(in the rows, 128 means zero)
Each row is followed by its class.
99; 70; 100; 171; 171; 148; 187; 133; 117; 107; 141; 77; 110; 175; 169; 134; 173; 152; 123; 88; 72; 149; 24; 96; 69; 183; 122; 105; 64; 90; 128; 124; 140; 211; 164; 137 | J_436
94; 69; 122; 161; 153; 151; 174; 134; 120; 61; 153; 108; 76; 156; 165; 127; 161; 134; 89; 87; 83; 163; 22; 85; 80; 181; 108; 107; 76; 93; 110; 138; 140; 197; 193; 140 | J_216
126; 154; 89; 163; 145; 111; 163; 129; 135; 187; 108; 149; 146; 206; 159; 99; 226; 196; 121; 133; 134; 138; 107; 83; 114; 195; 77; 90; 59; 155; 79; 114; 134; 163; 166; 147 | J_116
123; 126; 105; 155; 147; 124; 141; 130; 121; 181; 109; 160; 147; 218; 146; 111; 213; 202; 130; 137; 141; 119; 123; 72; 104; 187; 80; 133; 70; 138; 93; 127; 121; 178; 178; 174 | J_116
118; 162; 75; 172; 127; 123; 154; 135; 147; 172; 104; 149; 146; 174; 159; 83; 232; 201; 117; 142; 122; 148; 103; 88; 105; 191; 63; 91; 61; 139; 78; 103; 119; 160; 159; 153 | J_216
97; 84; 111; 145; 189; 146; 189; 140; 114; 100; 158; 95; 106; 165; 169; 119; 177; 156; 102; 94; 71; 155; 47; 86; 78; 189; 126; 93; 73; 80; 126; 116; 135; 197; 172; 155 | J_557
93; 76; 125; 165; 161; 163; 170; 139; 122; 81; 176; 123; 101; 161; 165; 126; 158; 152; 71; 77; 83; 159; 34; 71; 82; 184; 114; 96; 74; 103; 109; 137; 125; 191; 201; 157 | J_557
94; 63; 114; 149; 167; 146; 181; 139; 117; 94; 162; 87; 97; 177; 159; 123; 163; 161; 128; 78; 93; 147; 28; 72; 74; 181; 121; 91; 71; 99; 126; 123; 134; 200; 169; 129 | J_997
104; 156; 82; 187; 159; 132; 144; 143; 138; 175; 119; 172; 180; 186; 161; 115; 202; 190; 99; 142; 120; 143; 125; 82; 131; 216; 92; 132; 67; 133; 86; 128; 104; 175; 185; 185 | J_557
96; 74; 101; 156; 170; 146; 175; 133; 119; 89; 156; 101; 99; 182; 169; 139; 174; 154; 118; 98; 71; 149; 34; 83; 61; 181; 119; 104; 65; 85; 129; 123; 146; 205; 169; 153 | J_897
89; 68; 116; 140; 162; 138; 164; 130; 111; 91; 168; 97; 97; 181; 169; 124; 162; 147; 127; 67; 90; 157; 20; 82; 80; 172; 118; 99; 69; 107; 128; 118; 134; 196; 167; 133 | J_116
111; 151; 100; 171; 152; 126; 156; 132; 128; 162; 97; 156; 124; 211; 149; 118; 234; 210; 112; 160; 118; 126; 111; 62; 96; 191; 75; 120; 76; 151; 77; 124; 119; 177; 183; 172 | J_634
104; 79; 101; 161; 156; 142; 168; 128; 127; 118; 159; 104; 140; 180; 176; 139; 157; 135; 114; 57; 97; 159; 33; 99; 93; 184; 110; 79; 54; 119; 128; 132; 129; 189; 157; 107 | J_116
116; 145; 92; 184; 139; 140; 145; 135; 149; 178; 125; 160; 154; 184; 150; 100; 216; 216; 98; 141; 128; 138; 118; 77; 116; 198; 77; 92; 65; 152; 83; 116; 124; 171; 162; 153 | J_803
117; 138; 90; 176; 148; 136; 150; 133; 131; 171; 108; 160; 159; 198; 148; 103; 216; 205; 113; 148; 123; 121; 130; 75; 96; 199; 76; 120; 67; 125; 86; 104; 114; 174; 181; 185 | J_557
113; 141; 93; 185; 120; 125; 166; 133; 145; 160; 111; 174; 178; 222; 165; 122; 172; 181; 121; 132; 126; 140; 136; 92; 115; 210; 80; 129; 67; 128; 91; 124; 116; 179; 172; 165 | J_897
116; 158; 89; 184; 138; 123; 155; 133; 141; 189; 107; 144; 146; 192; 170; 112; 232; 196; 103; 140; 137; 133; 110; 84; 98; 201; 68; 111; 61; 151; 72; 121; 116; 177; 167; 160 | J_857
107; 160; 88; 173; 155; 126; 155; 138; 135; 196; 112; 157; 150; 185; 172; 113; 242; 203; 114; 149; 130; 133; 107; 82; 102; 197; 82; 133; 64; 145; 74; 125; 105; 189; 168; 174 | J_857
118; 136; 104; 174; 149; 130; 150; 134; 134; 171; 97; 162; 153; 207; 151; 118; 213; 199; 124; 142; 128; 138; 108; 79; 85; 200; 79; 124; 70; 138; 94; 139; 123; 194; 180; 171 | J_235
101; 149; 88; 195; 140; 132; 151; 135; 138; 167; 104; 167; 155; 209; 167; 139; 207; 192; 95; 142; 121; 143; 117; 77; 112; 210; 78; 120; 70; 153; 70; 131; 113; 179; 182; 149 | J_634
122; 141; 113; 177; 125; 134; 164; 142; 143; 171; 101; 172; 165; 206; 159; 110; 184; 190; 112; 111; 138; 161; 120; 94; 117; 202; 75; 119; 78; 147; 83; 135; 110; 175; 183; 151 | J_235
112; 150; 83; 182; 153; 112; 173; 136; 152; 178; 111; 144; 161; 208; 166; 94; 236; 200; 123; 143; 115; 136; 113; 90; 96; 197; 81; 92; 58; 125; 80; 88; 128; 169; 164; 140 | J_511
94; 83; 113; 158; 178; 143; 181; 136; 119; 103; 151; 99; 102; 183; 170; 144; 182; 162; 116; 90; 83; 149; 29; 80; 68; 186; 116; 96; 60; 108; 125; 119; 114; 190; 175; 132 | J_634
118; 155; 71; 200; 132; 132; 152; 133; 145; 173; 126; 145; 156; 191; 167; 97; 227; 207; 129; 147; 131; 139; 115; 86; 86; 204; 74; 90; 56; 150; 81; 91; 120; 149; 162; 163 | J_706
96; 62; 124; 169; 165; 167; 160; 127; 124; 93; 170; 116; 101; 169; 159; 141; 148; 160; 79; 79; 94; 150; 26; 72; 83; 183; 122; 99; 67; 100; 126; 148; 145; 203; 184; 135 | J_803
99; 81; 109; 151; 163; 145; 185; 143; 123; 89; 149; 96; 93; 158; 167; 122; 178; 153; 123; 88; 81; 162; 22; 92; 72; 181; 112; 104; 66; 88; 123; 118; 126; 201; 170; 141 | J_216
114; 158; 93; 181; 157; 134; 139; 137; 141; 189; 116; 170; 169; 194; 152; 122; 198; 208; 113; 148; 133; 132; 112; 73; 136; 205; 90; 125; 70; 140; 101; 148; 118; 180; 171; 165 | J_803
124; 130; 97; 157; 152; 120; 133; 124; 121; 174; 111; 163; 137; 215; 143; 111; 222; 204; 125; 145; 138; 119; 116; 73; 97; 181; 78; 126; 68; 142; 96; 128; 133; 174; 179; 182 | J_116
110; 152; 82; 198; 134; 114; 155; 132; 154; 164; 122; 162; 155; 209; 161; 117; 207; 191; 108; 138; 120; 137; 107; 90; 94; 189; 75; 96; 67; 134; 82; 119; 133; 166; 173; 148 | J_511
92; 72; 125; 164; 149; 160; 169; 129; 123; 69; 157; 122; 85; 181; 170; 144; 154; 154; 85; 78; 82; 161; 19; 72; 73; 177; 105; 93; 77; 118; 108; 137; 119; 183; 190; 128 | J_634
118; 131; 107; 177; 141; 135; 148; 133; 138; 169; 110; 173; 134; 193; 140; 111; 213; 198; 94; 141; 131; 131; 133; 71; 90; 197; 85; 130; 91; 152; 78; 135; 113; 188; 185; 185 | J_326
100; 84; 97; 193; 145; 161; 173; 135; 128; 105; 176; 98; 123; 176; 177; 142; 154; 139; 96; 75; 93; 160; 33; 97; 77; 197; 107; 87; 58; 124; 127; 137; 126; 192; 166; 127 | J_706
119; 126; 99; 175; 134; 137; 136; 128; 139; 162; 109; 167; 135; 196; 143; 107; 209; 200; 113; 141; 129; 129; 129; 71; 87; 195; 82; 130; 81; 139; 79; 120; 108; 175; 183; 170 | J_326
94; 69; 113; 140; 173; 137; 175; 135; 112; 98; 168; 93; 92; 187; 169; 129; 171; 154; 134; 75; 92; 152; 21; 84; 74; 182; 124; 105; 57; 104; 129; 115; 133; 197; 171; 134 | J_116
110; 136; 79; 182; 120; 135; 139; 133; 144; 177; 122; 159; 167; 187; 154; 92; 202; 210; 95; 119; 130; 140; 110; 78; 106; 196; 71; 80; 65; 154; 84; 119; 112; 160; 156; 148 | J_997
106; 161; 71; 204; 152; 132; 155; 136; 133; 196; 121; 151; 169; 201; 173; 130; 219; 192; 115; 150; 128; 138; 105; 87; 104; 214; 91; 122; 55; 141; 90; 132; 127; 183; 167; 169 | J_706
117; 144; 104; 181; 125; 128; 158; 142; 144; 161; 102; 173; 177; 205; 162; 105; 166; 191; 119; 116; 135; 161; 122; 96; 120; 221; 85; 129; 76; 140; 88; 132; 95; 174; 182; 154 | J_235
127; 161; 91; 211; 115; 132; 156; 137; 138; 181; 114; 168; 180; 213; 165; 129; 174; 190; 121; 132; 141; 138; 117; 92; 114; 211; 72; 115; 75; 150; 92; 144; 113; 162; 174; 161 | J_706
106; 167; 82; 182; 146; 117; 153; 134; 144; 173; 121; 174; 164; 208; 166; 126; 209; 187; 118; 154; 117; 138; 117; 77; 110; 201; 85; 116; 62; 137; 91; 138; 128; 182; 177; 178 | J_897
90; 64; 107; 152; 163; 146; 175; 136; 117; 104; 157; 91; 106; 178; 161; 134; 154; 155; 109; 77; 92; 143; 37; 84; 73; 180; 120; 93; 69; 90; 136; 133; 128; 200; 151; 131 | J_997
97; 71; 110; 158; 191; 139; 177; 128; 112; 121; 139; 97; 106; 165; 181; 138; 199; 157; 110; 98; 92; 140; 27; 97; 55; 185; 123; 117; 58; 88; 125; 118; 122; 206; 162; 159 | J_857
86; 72; 99; 150; 163; 138; 175; 128; 115; 84; 159; 94; 98; 185; 172; 134; 167; 150; 139; 95; 70; 153; 29; 82; 63; 173; 122; 106; 65; 74; 128; 105; 144; 205; 168; 141 | J_897
91; 64; 141; 159; 159; 166; 172; 134; 126; 75; 179; 118; 78; 175; 160; 138; 150; 156; 84; 88; 89; 151; 27; 68; 84; 182; 117; 99; 73; 104; 119; 145; 138; 206; 187; 133 | J_803
124; 131; 87; 187; 121; 137; 154; 133; 130; 184; 93; 152; 164; 217; 156; 124; 164; 185; 93; 113; 139; 136; 119; 87; 131; 210; 74; 111; 72; 131; 89; 143; 119; 172; 165; 132 | J_997
97; 79; 110; 184; 143; 163; 180; 141; 132; 97; 181; 100; 116; 183; 180; 139; 149; 140; 98; 75; 96; 165; 37; 94; 78; 203; 111; 98; 61; 121; 126; 136; 121; 196; 168; 133 | J_706
132; 134; 87; 200; 129; 149; 155; 134; 133; 169; 97; 164; 163; 203; 155; 121; 180; 184; 85; 126; 117; 145; 123; 102; 135; 204; 74; 132; 79; 151; 84; 152; 120; 181; 184; 162 | J_436
109; 139; 101; 184; 137; 131; 145; 130; 130; 162; 95; 163; 141; 218; 150; 129; 210; 202; 107; 148; 127; 128; 117; 68; 99; 197; 71; 129; 76; 150; 80; 129; 113; 181; 183; 169 | J_634
94; 66; 119; 160; 172; 145; 170; 132; 117; 95; 161; 101; 84; 167; 165; 136; 173; 155; 118; 85; 83; 156; 23; 79; 56; 178; 129; 105; 72; 96; 116; 124; 126; 202; 179; 141 | J_326
93; 89; 101; 147; 175; 137; 171; 138; 112; 99; 141; 86; 97; 152; 168; 125; 189; 147; 112; 95; 71; 156; 34; 98; 72; 175; 113; 98; 79; 84; 137; 127; 143; 207; 153; 146 | J_216
94; 64; 129; 163; 163; 171; 159; 129; 122; 83; 181; 123; 82; 162; 157; 138; 151; 167; 74; 83; 89; 153; 21; 67; 83; 181; 118; 96; 75; 111; 120; 152; 150; 198; 194; 135 | J_803
103; 65; 113; 171; 175; 151; 184; 127; 118; 105; 137; 95; 113; 180; 169; 138; 177; 145; 104; 95; 75; 147; 31; 92; 70; 189; 115; 101; 71; 98; 125; 134; 145; 210; 176; 144 | J_436
90; 81; 109; 160; 193; 142; 173; 138; 110; 113; 147; 93; 132; 166; 171; 136; 180; 146; 102; 93; 73; 145; 51; 87; 80; 188; 124; 97; 73; 75; 131; 122; 135; 202; 167; 152 | J_557
91; 67; 129; 163; 156; 163; 174; 136; 119; 77; 172; 108; 87; 174; 170; 121; 159; 153; 88; 78; 75; 159; 28; 76; 74; 179; 117; 107; 79; 109; 116; 140; 131; 203; 195; 154 | J_436
112; 152; 70; 197; 124; 130; 166; 136; 150; 188; 128; 142; 143; 170; 154; 108; 221; 212; 114; 154; 141; 135; 111; 104; 92; 188; 77; 102; 59; 149; 77; 114; 125; 140; 137; 163 | J_706
87; 66; 110; 150; 161; 148; 152; 129; 113; 92; 155; 86; 91; 167; 184; 126; 177; 165; 127; 86; 90; 153; 19; 87; 50; 175; 111; 117; 69; 89; 120; 108; 126; 200; 159; 149 | J_857
104; 70; 112; 159; 175; 148; 179; 134; 122; 99; 161; 99; 87; 165; 164; 138; 174; 154; 122; 85; 84; 159; 27; 81; 58; 179; 131; 100; 73; 96; 115; 128; 130; 204; 178; 134 | J_326
89; 79; 118; 165; 155; 140; 195; 135; 137; 85; 166; 102; 117; 193; 175; 141; 158; 130; 102; 83; 82; 159; 38; 83; 83; 195; 116; 95; 59; 101; 121; 134; 141; 211; 174; 131 | J_897
115; 138; 110; 179; 128; 132; 160; 135; 137; 176; 111; 169; 156; 202; 171; 129; 195; 187; 108; 125; 141; 137; 118; 95; 107; 199; 72; 139; 78; 149; 83; 137; 105; 189; 174; 167 | J_857
90; 72; 115; 170; 158; 157; 163; 133; 127; 106; 166; 96; 119; 176; 172; 147; 138; 152; 95; 76; 92; 161; 36; 87; 94; 199; 118; 92; 71; 103; 134; 139; 146; 212; 158; 116 | J_803
93; 67; 110; 140; 165; 135; 173; 132; 110; 95; 171; 91; 94; 183; 168; 127; 162; 149; 144; 66; 91; 154; 17; 86; 75; 177; 122; 99; 61; 103; 132; 105; 129; 193; 172; 122 | J_116
91; 78; 109; 152; 174; 145; 160; 134; 114; 104; 160; 92; 95; 158; 182; 133; 194; 158; 110; 91; 84; 149; 26; 90; 59; 174; 113; 109; 71; 100; 123; 123; 122; 203; 162; 147 | J_857
110; 165; 73; 183; 150; 130; 135; 137; 137; 177; 111; 168; 153; 168; 161; 108; 229; 194; 95; 149; 119; 143; 112; 88; 110; 195; 75; 115; 64; 139; 86; 141; 124; 174; 171; 178 | J_216
102; 148; 91; 186; 151; 121; 154; 137; 145; 170; 124; 169; 164; 214; 164; 118; 213; 194; 112; 143; 115; 129; 118; 83; 96; 198; 84; 119; 68; 128; 90; 126; 122; 184; 179; 160 | J_511
93; 72; 131; 167; 169; 158; 165; 136; 126; 94; 172; 118; 80; 161; 166; 141; 167; 147; 80; 81; 91; 161; 32; 69; 61; 185; 128; 100; 79; 113; 109; 153; 130; 202; 193; 150 | J_326
98; 80; 114; 162; 179; 143; 178; 134; 130; 117; 146; 101; 116; 168; 170; 135; 179; 150; 114; 82; 88; 154; 39; 86; 64; 190; 132; 98; 69; 95; 120; 125; 123; 200; 163; 136 | J_326
100; 156; 89; 179; 147; 134; 134; 137; 133; 201; 120; 157; 155; 192; 179; 127; 222; 195; 105; 135; 135; 136; 100; 82; 105; 202; 79; 140; 57; 142; 86; 136; 96; 188; 167; 171 | J_857
98; 62; 108; 150; 163; 148; 174; 139; 116; 93; 165; 89; 91; 182; 160; 125; 162; 167; 119; 79; 89; 148; 26; 75; 68; 179; 120; 91; 62; 89; 129; 123; 128; 195; 168; 132 | J_997
96; 79; 135; 159; 164; 152; 184; 139; 130; 85; 176; 120; 68; 163; 168; 135; 168; 145; 76; 83; 84; 171; 27; 70; 70; 186; 127; 89; 85; 119; 100; 155; 133; 203; 196; 138 | J_326
113; 145; 77; 184; 129; 124; 155; 136; 148; 192; 108; 151; 169; 184; 149; 104; 208; 209; 102; 136; 139; 127; 123; 83; 107; 198; 75; 85; 67; 144; 79; 129; 123; 157; 145; 144 | J_997
91; 69; 116; 144; 167; 134; 180; 135; 113; 97; 171; 94; 95; 183; 168; 134; 166; 144; 140; 73; 95; 150; 23; 84; 78; 179; 122; 101; 61; 106; 125; 114; 128; 197; 174; 124 | J_116
111; 151; 77; 180; 137; 125; 151; 140; 142; 182; 116; 142; 159; 193; 159; 94; 219; 210; 110; 133; 126; 138; 107; 79; 106; 202; 77; 76; 57; 148; 84; 116; 119; 163; 150; 148 | J_997
95; 73; 105; 173; 156; 144; 188; 132; 136; 97; 169; 102; 123; 196; 177; 136; 146; 135; 101; 66; 79; 159; 28; 101; 78; 189; 113; 92; 56; 95; 131; 126; 124; 203; 168; 106 | J_511
101; 69; 107; 175; 164; 147; 177; 132; 136; 105; 152; 102; 142; 188; 178; 134; 158; 142; 97; 70; 76; 154; 28; 102; 76; 182; 113; 88; 61; 86; 132; 135; 127; 200; 158; 114 | J_511
112; 150; 80; 179; 138; 120; 160; 137; 143; 188; 105; 141; 161; 202; 158; 97; 220; 206; 119; 130; 136; 133; 119; 75; 104; 201; 78; 84; 59; 137; 81; 104; 125; 162; 156; 145 | J_997
114; 127; 93; 174; 149; 135; 132; 129; 124; 180; 100; 150; 136; 203; 159; 131; 230; 199; 115; 147; 135; 117; 105; 84; 81; 187; 70; 152; 65; 135; 95; 130; 110; 197; 163; 191 | J_857
104; 70; 98; 176; 166; 148; 175; 131; 132; 115; 162; 105; 142; 181; 173; 132; 156; 148; 105; 68; 84; 153; 37; 103; 76; 186; 113; 90; 61; 95; 134; 124; 124; 193; 168; 115 | J_511
106; 158; 100; 183; 154; 125; 139; 142; 138; 186; 110; 176; 171; 203; 162; 128; 208; 196; 111; 139; 131; 151; 107; 80; 101; 209; 88; 127; 67; 144; 96; 157; 114; 193; 184; 179 | J_235
96; 65; 116; 154; 184; 157; 161; 128; 118; 107; 158; 101; 109; 164; 157; 134; 172; 167; 105; 93; 84; 143; 32; 80; 84; 180; 124; 100; 72; 96; 140; 133; 144; 206; 163; 138 | J_803
88; 74; 101; 145; 180; 138; 164; 131; 106; 103; 152; 86; 105; 172; 162; 129; 168; 153; 118; 83; 82; 140; 37; 79; 70; 173; 124; 83; 82; 88; 142; 131; 145; 199; 151; 136 | J_997
118; 139; 95; 191; 133; 135; 168; 137; 137; 161; 115; 172; 172; 198; 159; 120; 171; 181; 92; 123; 122; 150; 123; 95; 129; 211; 80; 117; 76; 136; 82; 129; 115; 176; 185; 166 | J_557
96; 65; 104; 146; 183; 139; 187; 137; 111; 111; 139; 76; 116; 177; 166; 129; 167; 157; 123; 81; 83; 144; 34; 87; 74; 185; 128; 87; 73; 82; 139; 127; 143; 204; 144; 127 | J_997
95; 75; 104; 170; 162; 140; 186; 134; 136; 100; 160; 93; 124; 191; 180; 131; 154; 140; 108; 72; 76; 161; 22; 100; 78; 190; 116; 88; 60; 87; 128; 119; 128; 199; 163; 105 | J_511
101; 81; 103; 158; 186; 151; 183; 136; 117; 98; 161; 98; 103; 161; 164; 126; 180; 157; 113; 91; 76; 151; 29; 79; 74; 185; 121; 93; 60; 88; 119; 113; 132; 191; 184; 147 | J_557
99; 144; 75; 189; 155; 122; 156; 132; 142; 172; 114; 161; 162; 212; 167; 111; 211; 185; 108; 144; 115; 136; 120; 87; 112; 208; 91; 131; 64; 118; 79; 111; 122; 183; 182; 145 | J_511
